Each row is followed by its class.
[ 0.24  1.43 -0.73 -5.06  0.00  0.42 -1.58 -2.26  0.47  0.12 -1.46 -5.35
 -1.19  1.49  0.03  2.44 -0.20  0.89  0.52 -0.98 -1.39 -0.23 -1.01  0.14
  2.45 -1.96] -> sedi
[ 3.29  0.29 -0.49 -2.12 -1.41 -1.53 -2.57  3.26  1.71 -0.13 -0.51  3.66
  0.30 -1.15 -1.03  2.73 -0.06  0.00 -0.83 -1.33 -0.41  0.60 -1.95  0.07
  0.93 -1.17] -> bepu
[ 1.26 -1.23  0.19 -3.08 -4.36 -0.57 -1.02  1.63  1.24  0.49 -0.25  0.26
  0.73 -0.98 -1.53  3.32  0.19  0.94  1.73 -0.95 -0.29 -0.50  0.25 -0.39
 -2.43 -0.76] -> Nubok
[-2.34  1.25 -0.48 -1.53 -3.34 -0.55 -2.54 -3.21 -0.38 -0.21 -2.01 -1.39
 -1.32 -0.13 -0.42  4.40  0.28 -0.38 -0.03 -1.15 -0.21  0.61 -0.90  0.45
  2.85 -0.68] -> sedi
[ 0.57  3.70 -0.44  0.05 -0.12  1.95  0.19  0.44 -1.38 -0.02 -0.84  0.26
 -0.09  1.20  0.45 -5.51  1.34 -1.28  0.86  0.45 -2.45  0.34  0.72 -0.44
 -1.15  0.58] -> Miti
[ 0.58  0.71 -0.32  1.75  4.09  0.17  0.78 -4.41  0.62  1.13 -1.64 -4.63
 -0.55  0.91  1.00  6.50 -0.66  0.05 -1.80  0.48 -0.27 -0.40 -1.10 -0.42
  4.07  1.70] -> Topun
[ 2.57  0.10 -0.73 -1.66  0.38 -1.55 -2.74  2.56  0.85 -0.46 -0.73  2.53
  1.49 -0.73 -2.15  1.04 -1.60  0.71 -0.22 -1.59  0.83 -0.52 -1.50  0.88
 -0.11 -1.36] -> bepu
[-0.74  0.52  1.03  0.16  0.01  0.71 -1.13 -0.72 -0.01  0.23 -1.34 -5.63
 -0.49  2.88 -0.12  4.67 -0.10  0.06 -1.48  0.34 -0.84  1.23 -1.15  0.50
  1.44 -0.27] -> sedi
[ 2.11 -0.70  2.92 -1.82 -3.18  0.29 -0.11  0.94  2.18 -0.78  2.01 -1.96
 -0.42  1.17 -2.13  0.34 -0.13 -0.11  2.15  0.65 -2.01 -4.07  0.92  0.65
 -0.59 -2.52] -> vup
[-0.30 -1.08  2.46 -2.43 -1.43  0.38 -0.34 -0.71  0.94  0.98  0.87 -2.44
 -1.09  0.34 -2.08  1.41  0.33  0.86  0.99  0.01 -2.54 -2.39  1.39  0.72
  0.52 -2.62] -> vup
[-2.36 -0.83 -0.02 -2.42 -2.75 -0.31 -1.75  1.12  0.47  0.16  0.46 -0.47
  0.11 -0.56  0.59  4.45  1.14  0.43 -0.13  1.34 -0.78  1.62  0.88  0.24
 -2.67 -1.71] -> Nubok
[-2.18  1.09  1.19 -0.16  0.44  2.16  0.10  1.29 -1.83 -1.24  0.48  1.38
 -1.46  1.32 -0.54 -5.04 -0.05 -1.54  1.60  0.31  0.25  0.17  2.86 -0.74
  0.16  1.97] -> Miti
[ 0.21 -1.00  3.35 -1.88 -1.61 -1.15 -0.78 -0.29  1.91  0.23  0.69 -4.64
 -1.22  0.83 -2.08  1.97 -0.32  1.50  1.06  0.04 -1.20 -0.23  1.40  0.41
  1.85 -1.91] -> vup
[ 0.42 -1.72  0.36 -1.69 -1.94 -0.91  0.32  2.00  1.30  0.91  1.53  0.33
  0.95 -0.50  1.64  2.87  0.36  1.24  1.53  0.37 -0.78 -0.33  1.03 -1.34
 -4.05 -2.04] -> Nubok
[-1.85  0.78 -0.09 -0.59 -0.74  3.57 -1.27  1.04 -2.87 -0.03  0.15  3.10
 -2.38  0.97  0.47 -3.32 -0.22 -2.27  1.27 -0.94 -0.71  1.98  0.42 -0.48
  0.94  0.30] -> Miti
[ 1.02  2.44  0.23 -0.29  4.51  1.71 -0.18  2.17  0.55  0.05  0.36  5.08
 -1.05  0.19  2.21 -3.71  1.54 -0.36 -1.10 -1.01 -0.63  0.22 -1.29 -0.51
 -1.19 -1.63] -> Miti
[-1.20  2.37  0.71 -0.71  2.33  2.00 -1.08  2.85 -1.61  0.57 -0.69  4.45
  1.39  1.73 -0.12 -4.59  1.16 -1.70 -1.31 -0.34 -0.28  1.02 -0.24  0.22
 -2.65 -1.28] -> Miti
[-1.58 -3.20 -0.55 -1.39 -3.09  0.48  0.30  2.48  0.76 -0.86  0.92 -0.12
 -2.07  0.43  1.70  2.40 -0.12  1.16  1.69  0.87 -0.94  0.89  2.93 -1.01
 -1.42  0.27] -> Nubok
[ 3.30  0.78 -1.67  1.47  1.66  0.65  0.44 -2.81  0.39  0.49 -1.90 -4.82
 -1.51  1.22 -0.06 -0.12  0.87  0.39  0.78 -0.09 -0.64 -0.60 -1.08  0.11
  5.68  1.26] -> Topun
[-1.15  0.35  1.34 -0.76 -0.99 -0.57 -4.69 -1.65  0.20 -0.01 -0.30 -2.81
 -0.05  0.87 -0.75  2.15  0.47 -0.27 -0.17  0.64 -0.60 -0.66 -0.34  0.18
  1.42 -0.58] -> sedi
[ 0.18 -1.02 -0.62  0.25  1.57  1.61  0.03  0.79  0.00  0.01  0.14  2.32
 -0.85  0.84  1.36 -1.69  0.57 -1.13  0.32  0.24 -1.49  0.54  0.76 -1.25
  0.12  0.26] -> Miti
